Below is a small trained network, with its code and all its weights. Each question gives an input and a class and asks what happens when units are switched off, that is, made to give their printed mean instead of their output.

import numpy as np


def w(rows, s, z=0):
    codes = np.array(rows[::2]) - 128.0
    scale = np.full(codes.shape[1], s)
    scale[-1] = z or s
    return codes * scale


def norm(h):
    return h / np.sqrt((h * h).mean(-1, keepdims=True) + 1e-5)


def f(y):
    return y / 2 * (1 + np.tanh(0.7978845608 * (y + 0.044715 * y**3)))


def log_softmax(a):
    a = a - a.max(-1, keepdims=True)
    return a - np.log(np.exp(a).sum(-1, keepdims=True))


def net(x, mask):
    res = np.array(x, float).reshape(1, 6) / 4 @ E
    u = 0
    for l in range(4):
        y = f(norm(res) @ A[l][:, :-1].T + A[l][:, -1])
        res = res + np.where(mask[u : u + 8], y, B[l][:, -1]) @ B[l][:, :-1]
        u += 8
    return log_softmax(norm(res)[-1] @ U[:, :-1].T + U[:, -1])


A, B = {}, {}
E = w([
[102,85,102,20,129,136,127,94,78,101],'x0',
[174,3,107,135,133,117,144,123,141,247],'x1',
[129,129,128,128,131,127,130,129,126,127],'x2',
[152,57,174,141,139,101,120,87,200,36],'x3',
[48,94,102,201,128,45,170,70,53,112],'x4',
[134,130,127,127,132,115,115,129,124,130],'x5',
],0.0051)
A[0] = w([
[150,68,178,143,126,126,101,83,158,58,63],'L0N0',
[116,78,175,115,160,82,113,108,219,60,61],'L0N1',
[96,54,83,17,69,178,67,50,39,83,3],'L0N2',
[62,180,167,99,104,139,120,162,104,23,129],'L0N3',
[81,195,59,98,169,122,91,162,89,216,80],'L0N4',
[194,3,101,124,56,125,120,116,98,184,143],'L0N5',
[166,157,150,21,128,158,137,157,183,138,144],'L0N6',
[108,189,138,121,55,126,147,145,121,56,15],'L0N7',
],0.0042,0.0038)
B[0] = w([
[200,129,166,102,28,140,152,85,57,144,174],'L0N0',
[205,117,100,143,87,182,145,84,83,110,195],'L0N1',
[138,134,176,70,164,57,255,200,118,97,174],'L0N2',
[124,164,114,81,181,115,122,54,181,169,241],'L0N3',
[208,104,194,122,107,181,138,56,77,82,185],'L0N4',
[75,177,177,91,209,159,131,61,179,154,252],'L0N5',
[105,95,100,85,122,124,108,185,131,82,219],'L0N6',
[116,181,90,147,155,131,126,103,153,154,126],'L0N7',
],0.0053,0.0026)
A[1] = w([
[88,108,149,165,141,72,174,50,66,114,31],'L1N0',
[49,89,90,171,122,64,126,97,77,118,7],'L1N1',
[138,111,123,198,85,117,126,190,138,149,45],'L1N2',
[54,112,100,191,97,59,153,81,95,120,14],'L1N3',
[117,173,67,125,115,170,125,191,31,178,31],'L1N4',
[132,154,110,253,72,111,97,171,186,155,32],'L1N5',
[117,190,145,122,88,124,80,134,109,56,81],'L1N6',
[125,201,110,133,104,118,94,106,128,62,34],'L1N7',
],0.0046,0.0017)
B[1] = w([
[125,118,63,138,92,152,73,212,177,93,255],'L1N0',
[131,103,54,132,127,163,129,249,141,112,190],'L1N1',
[78,130,208,70,142,113,115,137,116,109,118],'L1N2',
[94,103,116,151,88,202,62,230,161,138,219],'L1N3',
[213,82,156,157,51,111,129,59,132,57,164],'L1N4',
[172,155,219,3,205,50,249,173,86,81,188],'L1N5',
[100,87,125,146,161,113,103,84,164,191,183],'L1N6',
[128,103,63,160,179,86,123,72,155,235,179],'L1N7',
],0.005,0.0023)
A[2] = w([
[132,41,173,139,140,144,145,130,162,222,82],'L2N0',
[48,131,122,190,124,95,193,100,72,127,68],'L2N1',
[104,107,111,45,169,19,180,135,80,107,50],'L2N2',
[225,170,162,54,144,197,100,136,209,133,130],'L2N3',
[157,180,81,118,70,145,132,143,50,222,2],'L2N4',
[112,205,139,112,87,157,120,149,3,217,115],'L2N5',
[148,36,161,148,109,69,68,62,163,49,52],'L2N6',
[148,139,180,229,137,138,52,124,210,105,111],'L2N7',
],0.0043,0.0024)
B[2] = w([
[82,223,77,144,164,76,92,70,124,116,172],'L2N0',
[147,107,96,129,141,155,63,195,130,112,139],'L2N1',
[132,168,170,79,163,246,203,178,170,121,149],'L2N2',
[54,83,61,223,96,93,107,157,54,121,254],'L2N3',
[195,88,135,175,116,84,126,82,137,76,130],'L2N4',
[197,52,121,175,56,140,171,27,170,52,163],'L2N5',
[167,163,85,156,100,197,167,109,62,154,164],'L2N6',
[118,95,137,30,140,142,145,108,2,118,181],'L2N7',
],0.005,0.0039)
A[3] = w([
[93,76,141,122,164,111,115,93,160,239,60],'L3N0',
[194,117,169,64,141,185,99,105,167,111,160],'L3N1',
[53,254,100,126,124,145,114,71,160,98,65],'L3N2',
[126,84,41,130,144,134,186,97,199,244,89],'L3N3',
[213,83,145,147,63,181,149,41,141,59,6],'L3N4',
[127,170,240,181,155,99,158,176,104,146,103],'L3N5',
[175,171,213,213,167,86,159,176,162,149,106],'L3N6',
[145,110,118,99,71,173,23,239,170,132,41],'L3N7',
],0.0055,0.0019)
B[3] = w([
[119,220,162,163,156,108,58,53,193,97,179],'L3N0',
[101,172,132,180,94,112,160,155,134,149,174],'L3N1',
[165,107,217,182,175,87,59,82,169,229,206],'L3N2',
[130,211,177,153,145,93,55,129,128,95,197],'L3N3',
[220,126,157,169,62,121,144,134,61,205,252],'L3N4',
[123,105,62,10,119,156,156,105,149,101,171],'L3N5',
[75,102,123,2,129,215,200,135,128,102,186],'L3N6',
[38,73,26,244,156,42,145,206,83,82,201],'L3N7',
],0.0056,0.0033)
U = w([
[120,182,172,156,181,96,47,62,176,168,254],'0',
[75,88,55,191,108,108,111,221,112,111,137],'1',
[229,115,148,158,34,140,159,91,82,144,30],'2',
[101,133,149,11,144,156,204,158,149,121,88],'3',
],0.012,0.00055)

Each question gives the input, the list of numbers given to net, and the class t.
The units are the neurons (one row each of A and B). Each row of codes is followed by its name. A weight is (code - 128) times the scale printed after its matrix; where a second scale follows, it is the last column's (A, B and U).
mask holds one flag per neuron, layer by layer. A switched-off neuron (its flag False) gives its mean, the last column of its row in B, instead of its output. The means were averaged over made-up inputs and are rounded, as every weight is.
A unit's drop is (log p(t) with every unit on - log p(t) with that unit switched off) / (log p(t) with every unit on - log p(t) with every unit switched off).
The circuit of an input: a set's keep is (log p(t) with only the set's units on - log p(t) with every unit switched off) / (log p(t) with every unit on - log p(t) with every unit switched off). Starting from the 12 units with the biggest drops (on a tie, the unit counted first), units are removed one at a time, each time the one whose removal leaves the highest keep (on an exact tie, the one counted first), for as long as the keep stays at least 0.8.
units of the circuit, in order: the units of the circuit, biggest drop first
unit that matters most: the unit with the biggest drop
top k neurons: the k neurons with the biggest drops, biggest first
k most important neurons of layer l: the k neurons of layer l with the biggest drops, biggest first
drop when u is switched off: that unit's drop, to one decimal
input [7,1,-6,6,4,1], class 3: units of the circuit, in order => L2N2
input [-4,5,-5,1,5,5], class 0: top 4 neurons => L0N5, L3N0, L2N3, L0N6
input [-7,8,5,-2,8,-5], class 0: top 4 neurons => L0N5, L3N0, L2N3, L3N3
input [-3,-6,1,-7,-2,-1], class 2: 2 most important neurons of layer 0 => L0N5, L0N4
input [5,2,-4,-8,-8,-7], class 1: top 2 neurons => L0N6, L3N7
input [-7,-5,-4,-4,2,-1], class 3: units of the circuit, in order => L1N5, L3N6
input [8,8,0,-5,8,8], class 0: units of the circuit, in order => L0N5, L3N0
input [7,-5,5,8,7,3], class 2: units of the circuit, in order => L2N6, L0N0
input [-5,-3,-6,-1,-4,-1], class 3: top 2 neurons => L1N5, L1N0
input [-2,1,0,7,-7,8], class 1: top 2 neurons => L3N7, L2N3
input [3,-3,1,-8,7,-7], class 2: top 3 neurons => L2N5, L0N4, L1N4
input [3,-3,-3,-5,-4,-2], class 2: top 2 neurons => L1N0, L2N5
input [1,3,8,-4,2,1], class 2: top 2 neurons => L2N5, L0N3
input [-7,2,-3,1,-7,-2], class 1: unit that matters most => L3N7
input [-2,6,-5,6,5,5], class 0: top 2 neurons => L0N5, L0N4
input [-6,-5,1,2,-3,1], class 3: top 4 neurons => L1N5, L3N6, L0N5, L2N0
input [6,3,0,-8,-6,6], class 2: top 3 neurons => L2N5, L0N4, L1N0
input [-7,6,-2,3,6,5], class 3: top 3 neurons => L1N5, L3N6, L0N3
input [0,5,-7,-2,-6,0], class 1: top 2 neurons => L0N6, L3N7
input [-4,5,1,4,0,5], class 0: units of the circuit, in order => L0N5
input [-7,8,-4,-8,0,-2], class 0: units of the circuit, in order => L3N0, L3N3
input [-8,1,6,7,-3,-7], class 3: top 3 neurons => L1N5, L3N6, L0N4
input [2,3,8,3,3,-8], class 0: top 4 neurons => L0N5, L0N4, L2N3, L1N4
input [-8,3,2,7,1,4], class 3: 2 most important neurons of layer 0 => L0N4, L0N3
input [-8,1,4,2,-6,0], class 3: drop when L1N5 is switched off => 1.0
input [2,5,-5,1,-4,2], class 0: drop when L0N5 is switched off => 0.3
input [-5,0,6,-5,-6,8], class 1: drop when L3N7 is switched off => 0.2
input [3,-6,-8,8,-4,-6], class 2: drop when L3N4 is switched off => 0.1
input [-3,-4,6,-8,6,5], class 2: 2 most important neurons of layer 2 => L2N5, L2N3
